Below is a small trained network, with its code and all its weights. Each question gives an input and a target symbol and asks what happens when units are switched off, that is, made to give their printed mean instead of their output.

import numpy as np


def w(rows, s, z=0):
    codes = np.array(rows[::2]) - 128.0
    scale = np.full(codes.shape[1], s)
    scale[-1] = z or s
    return codes * scale


def norm(h):
    return h / np.sqrt((h * h).mean(-1, keepdims=True) + 1e-5)


def f(y):
    return np.maximum(y, 0)


def softmax(a):
    e = np.exp(a - a.max(-1, keepdims=True))
    return e / e.sum(-1, keepdims=True)


def log_softmax(a):
    a = a - a.max(-1, keepdims=True)
    return a - np.log(np.exp(a).sum(-1, keepdims=True))


def net(x, mask):
    ids = ['ΓΔΘΛΠαβεζηξστφψω'.index(c) for c in x.split()]
    T = len(ids)
    res = E[ids] + P[:T]
    u = 0
    for l in range(2):
        r = norm(res)
        for j in range(3):
            rows = slice(2 * j, 2 * j + 2)
            q, k, v = (r @ M[l][rows].T for M in (Q, K, V))
            z = softmax(np.where(np.tri(T) > 0, q @ k.T / 2**0.5, -1e9)) @ v
            o = O[l][rows]
            res = res + np.where(mask[u + j], z, o[:, -1]) @ o[:, :-1]
        u += 3
        y = f(norm(res) @ A[l][:, :-1].T + A[l][:, -1])
        res = res + np.where(mask[u : u + 8], y, B[l][:, -1]) @ B[l][:, :-1]
        u += 8
    return log_softmax(norm(res)[-1] @ U[:, :-1].T + U[:, -1])


Q, K, V, O, A, B = {}, {}, {}, {}, {}, {}
E = w([
[158,91,137,111,134,84,143,65,136,66],'Γ',
[134,80,139,100,132,108,123,114,117,92],'Δ',
[126,69,83,206,140,176,171,182,82,173],'Θ',
[143,56,140,216,145,130,67,139,34,168],'Λ',
[97,164,95,246,67,182,125,163,99,98],'Π',
[146,104,122,90,131,118,128,152,118,85],'α',
[112,57,137,121,149,92,86,122,96,100],'β',
[110,103,102,107,140,121,148,153,135,84],'ε',
[95,101,135,30,192,191,99,104,83,114],'ζ',
[139,92,55,100,173,221,169,47,144,100],'η',
[142,115,161,67,106,103,109,129,87,90],'ξ',
[86,170,85,132,220,109,130,114,43,48],'σ',
[68,133,176,133,81,180,222,46,80,151],'τ',
[160,142,95,56,62,95,105,98,150,25],'φ',
[142,118,149,104,160,169,64,177,249,65],'ψ',
[153,103,179,84,196,61,179,139,171,75],'ω',
],0.018)
P = w([
[81,111,82,89,46,94,147,193,145,126],'0',
[111,81,109,133,61,118,162,127,124,8],'1',
[70,134,71,102,92,66,126,125,142,168],'2',
[131,91,131,140,83,143,161,136,108,30],'3',
[108,131,66,109,114,81,118,113,104,162],'4',
[148,105,147,147,103,162,155,153,97,61],'5',
[131,125,83,117,135,105,114,103,88,172],'6',
[168,113,171,150,130,166,149,150,92,92],'7',
[138,130,78,135,145,124,116,103,72,172],'8',
[154,118,166,172,124,188,138,156,75,94],'9',
],0.014)
Q[0] = w([
[71,56,89,123,154,184,111,143,56,2],'0.h0',
[94,194,41,115,169,98,66,81,121,217],'0.h0',
[66,131,208,120,108,123,118,138,169,61],'0.h1',
[121,102,127,109,187,101,102,139,96,64],'0.h1',
[102,219,98,121,154,79,111,75,176,243],'0.h2',
[198,168,77,120,143,105,103,99,154,254],'0.h2',
],0.0099)
K[0] = w([
[213,255,161,164,196,211,102,82,65,173],'0.h0',
[234,168,165,88,97,12,126,137,195,115],'0.h0',
[109,38,120,59,124,146,49,95,192,90],'0.h1',
[154,126,227,96,190,156,105,87,83,134],'0.h1',
[110,87,140,54,62,14,149,169,226,69],'0.h2',
[125,30,103,80,38,44,92,157,152,108],'0.h2',
],0.0078)
V[0] = w([
[156,130,95,230,117,117,214,98,128,186],'0.h0',
[108,108,138,247,201,44,170,189,210,108],'0.h0',
[138,48,101,156,102,108,138,83,187,81],'0.h1',
[73,178,105,195,85,172,138,112,111,116],'0.h1',
[163,215,187,149,57,73,90,139,101,117],'0.h2',
[158,194,63,162,254,76,87,136,61,72],'0.h2',
],0.007)
O[0] = w([
[154,130,128,167,120,223,211,136,142,116,39],'0.h0',
[183,255,97,211,159,117,168,162,94,152,103],'0.h0',
[213,155,105,159,105,164,90,136,97,95,253],'0.h1',
[124,61,105,118,87,91,76,110,47,171,111],'0.h1',
[81,114,222,176,124,41,110,89,184,95,54],'0.h2',
[161,126,84,195,202,98,94,72,133,39,211],'0.h2',
],0.0091,0.0044)
A[0] = w([
[126,190,171,193,111,157,106,153,176,110,3],'0.n0',
[183,147,178,220,65,88,195,94,158,91,87],'0.n1',
[157,123,122,255,45,141,174,148,133,105,152],'0.n2',
[84,188,128,147,186,70,92,108,140,178,71],'0.n3',
[210,106,97,134,197,178,157,125,182,100,195],'0.n4',
[64,145,98,181,56,67,171,102,42,196,157],'0.n5',
[98,112,176,105,23,176,84,96,119,143,77],'0.n6',
[185,115,185,129,73,163,115,137,175,86,118],'0.n7',
],0.007,0.002)
B[0] = w([
[68,124,75,145,109,99,110,110,72,183,163],'0.n0',
[31,49,149,164,150,86,41,118,147,116,183],'0.n1',
[103,114,190,110,130,58,167,150,231,101,226],'0.n2',
[157,210,131,92,102,196,196,129,163,185,156],'0.n3',
[162,128,148,78,101,120,61,103,81,143,253],'0.n4',
[154,88,133,10,145,124,89,141,97,133,215],'0.n5',
[119,179,166,169,167,129,141,66,82,69,178],'0.n6',
[2,132,81,219,217,158,133,128,77,165,212],'0.n7',
],0.0076,0.0053)
Q[1] = w([
[124,130,195,124,87,154,165,170,194,157],'1.h0',
[146,178,114,70,114,86,133,81,122,209],'1.h0',
[114,177,56,99,164,73,77,61,128,235],'1.h1',
[89,170,181,136,88,98,182,115,254,175],'1.h1',
[143,240,118,116,122,53,157,139,198,208],'1.h2',
[98,143,209,173,93,150,192,153,149,60],'1.h2',
],0.0093)
K[1] = w([
[95,100,97,148,93,117,115,183,194,129],'1.h0',
[62,161,113,75,117,87,193,130,160,100],'1.h0',
[153,162,197,88,187,148,83,143,184,119],'1.h1',
[95,155,114,123,35,97,122,158,146,80],'1.h1',
[133,135,118,76,143,91,139,163,183,79],'1.h2',
[101,111,101,177,5,108,109,121,113,142],'1.h2',
],0.013)
V[1] = w([
[190,154,182,155,125,85,129,71,178,145],'1.h0',
[115,140,120,200,39,141,85,104,101,202],'1.h0',
[148,103,133,211,139,165,40,211,211,174],'1.h1',
[44,165,87,87,140,214,72,92,204,111],'1.h1',
[178,128,224,31,254,63,193,128,141,81],'1.h2',
[181,25,146,92,136,126,111,152,210,165],'1.h2',
],0.0078)
O[1] = w([
[129,112,139,94,123,114,102,133,119,37,1],'1.h0',
[164,64,204,163,44,96,67,74,58,139,38],'1.h0',
[80,204,149,104,138,147,60,238,62,54,65],'1.h1',
[87,183,139,153,153,204,10,85,125,177,157],'1.h1',
[209,194,201,80,134,118,194,83,153,181,125],'1.h2',
[254,120,202,89,133,185,49,162,194,133,82],'1.h2',
],0.0082,0.0057)
A[1] = w([
[118,245,156,117,122,137,72,161,96,168,71],'1.n0',
[163,126,179,146,149,176,103,183,172,96,156],'1.n1',
[65,129,111,64,157,118,123,106,136,141,61],'1.n2',
[128,119,118,74,143,85,107,175,134,174,100],'1.n3',
[113,156,117,184,121,76,172,171,161,121,197],'1.n4',
[127,104,157,123,96,62,126,136,91,179,146],'1.n5',
[131,109,182,187,90,107,88,110,126,53,98],'1.n6',
[113,94,187,140,88,175,207,130,169,163,5],'1.n7',
],0.012,0.0028)
B[1] = w([
[106,254,161,103,149,181,123,138,80,114,252],'1.n0',
[121,109,138,133,56,68,165,104,59,119,212],'1.n1',
[95,74,166,119,89,103,138,199,112,140,253],'1.n2',
[157,131,111,191,173,115,93,103,138,75,231],'1.n3',
[147,163,163,117,145,167,104,155,186,193,215],'1.n4',
[156,163,129,123,169,147,162,78,99,91,206],'1.n5',
[150,170,146,135,126,131,97,117,122,224,248],'1.n6',
[82,198,167,126,128,175,134,113,148,68,167],'1.n7',
],0.012,0.0052)
U = w([
[36,108,134,248,155,122,122,159,195,177,131],'Γ',
[55,143,169,175,108,184,214,48,162,40,135],'Δ',
[128,127,92,126,117,132,177,175,173,137,156],'Θ',
[176,114,131,164,78,138,224,205,105,30,220],'Λ',
[187,127,177,186,17,74,140,105,71,161,173],'Π',
[132,126,134,107,152,98,158,169,197,74,182],'α',
[158,150,68,227,185,98,137,49,155,2,105],'β',
[203,139,12,129,122,63,118,204,132,173,52],'ε',
[132,119,138,84,161,119,91,102,193,222,96],'ζ',
[163,93,24,129,81,240,122,74,128,164,77],'η',
[66,34,165,51,146,102,95,131,157,47,142],'ξ',
[32,135,40,133,167,54,234,108,111,206,11],'σ',
[89,132,134,83,76,99,204,45,65,165,72],'τ',
[92,138,45,73,22,35,102,76,140,120,203],'φ',
[61,218,114,85,135,150,68,149,73,120,84],'ψ',
[208,237,119,91,128,135,213,116,209,202,254],'ω',
],0.0071,0.002)

Each question gives the input, a string of symbols that net reads in full, and the target symbol t.
The units are the heads (2 rows each of Q, K, V and O) and the neurons (one row each of A and B). Each row of codes is followed by its name. A weight is (code - 128) times the scale printed after its matrix; where a second scale follows, it is the last column's (O, A, B and U).
mask holds one flag per unit, layer by layer, with each layer's heads first. A switched-off unit (its flag False) gives its mean, the last column of its rows in O or B, instead of its output. The means were averaged over made-up inputs and are rounded, as every weight is.
A unit's drop is (log p(t) with every unit on - log p(t) with that unit switched off) / (log p(t) with every unit on - log p(t) with every unit switched off).
top k neurons: the k neurons with the biggest drops, biggest first
k most important neurons of layer l: the k neurons of layer l with the biggest drops, biggest first
heads that matter: for each layer, one digit per head in row order, 1 if its drop is at least 0.15 and else 0, layers parted by /
input Π ψ Δ, target ψ: top 2 neurons : 0.n2, 1.n0
input α Γ ψ Θ φ Π β Λ β α, target Π: 3 most important neurons of layer 0 : 0.n4, 0.n2, 0.n6
input β ζ β ψ τ β α ψ, target Δ: heads that matter : 100 / 000
input ε β Δ ψ β ξ ε, target ξ: top 2 neurons : 0.n0, 1.n2
input σ ψ Λ, target ψ: heads that matter : 100 / 010
input ω ε Δ Γ ω Λ β σ σ ξ, target β: heads that matter : 001 / 000
input Π η Γ σ τ φ Θ β, target Λ: heads that matter : 101 / 000
input ω β ζ ξ β ζ ω σ ζ, target ω: top 2 neurons : 0.n3, 0.n1
input Θ Θ ω ζ Θ, target ω: heads that matter : 100 / 001
input β β σ Δ β ω η Π σ σ, target β: heads that matter : 001 / 000
input ψ η β ε, target η: heads that matter : 001 / 000
input α Π ξ ψ, target Γ: 2 most important neurons of layer 0 : 0.n7, 0.n2
input ε σ Π, target σ: heads that matter : 010 / 011
input β Γ Π ω ψ ψ, target Γ: heads that matter : 001 / 001
input Λ Π ψ ζ φ, target ψ: most important neuron of layer 0 : 0.n4
input η ψ Λ β β τ β ω, target Δ: heads that matter : 001 / 000
input ψ ε ε ψ ξ α ω, target ω: heads that matter : 000 / 001
input β Λ Δ Λ Π φ φ Λ, target Π: most important neuron of layer 1 : 1.n6
input Π σ Π Π Δ β Π, target β: top 4 neurons : 0.n5, 1.n5, 0.n2, 0.n7
input φ ε Π Δ ψ ψ τ, target ψ: heads that matter : 000 / 010
input φ β Δ ψ, target ψ: heads that matter : 100 / 000
input Λ ψ β Γ, target Π: heads that matter : 000 / 001
input ψ ε σ α ξ ζ ψ ω, target ξ: most important neuron of layer 1 : 1.n2
input ψ Λ Θ ψ ω σ ψ Θ Γ, target ψ: top 2 neurons : 0.n7, 1.n0
input φ Δ ψ β Λ φ ψ ξ τ Θ, target Λ: 2 most important neurons of layer 0 : 0.n5, 0.n7
input β Γ ψ β, target ε: top 2 neurons : 1.n0, 0.n5
input Θ ω ζ Γ Π ε ψ Γ, target Γ: top neuron : 1.n6
input Δ ω ε β ψ ξ Δ, target ψ: 2 most important neurons of layer 1 : 1.n0, 1.n2
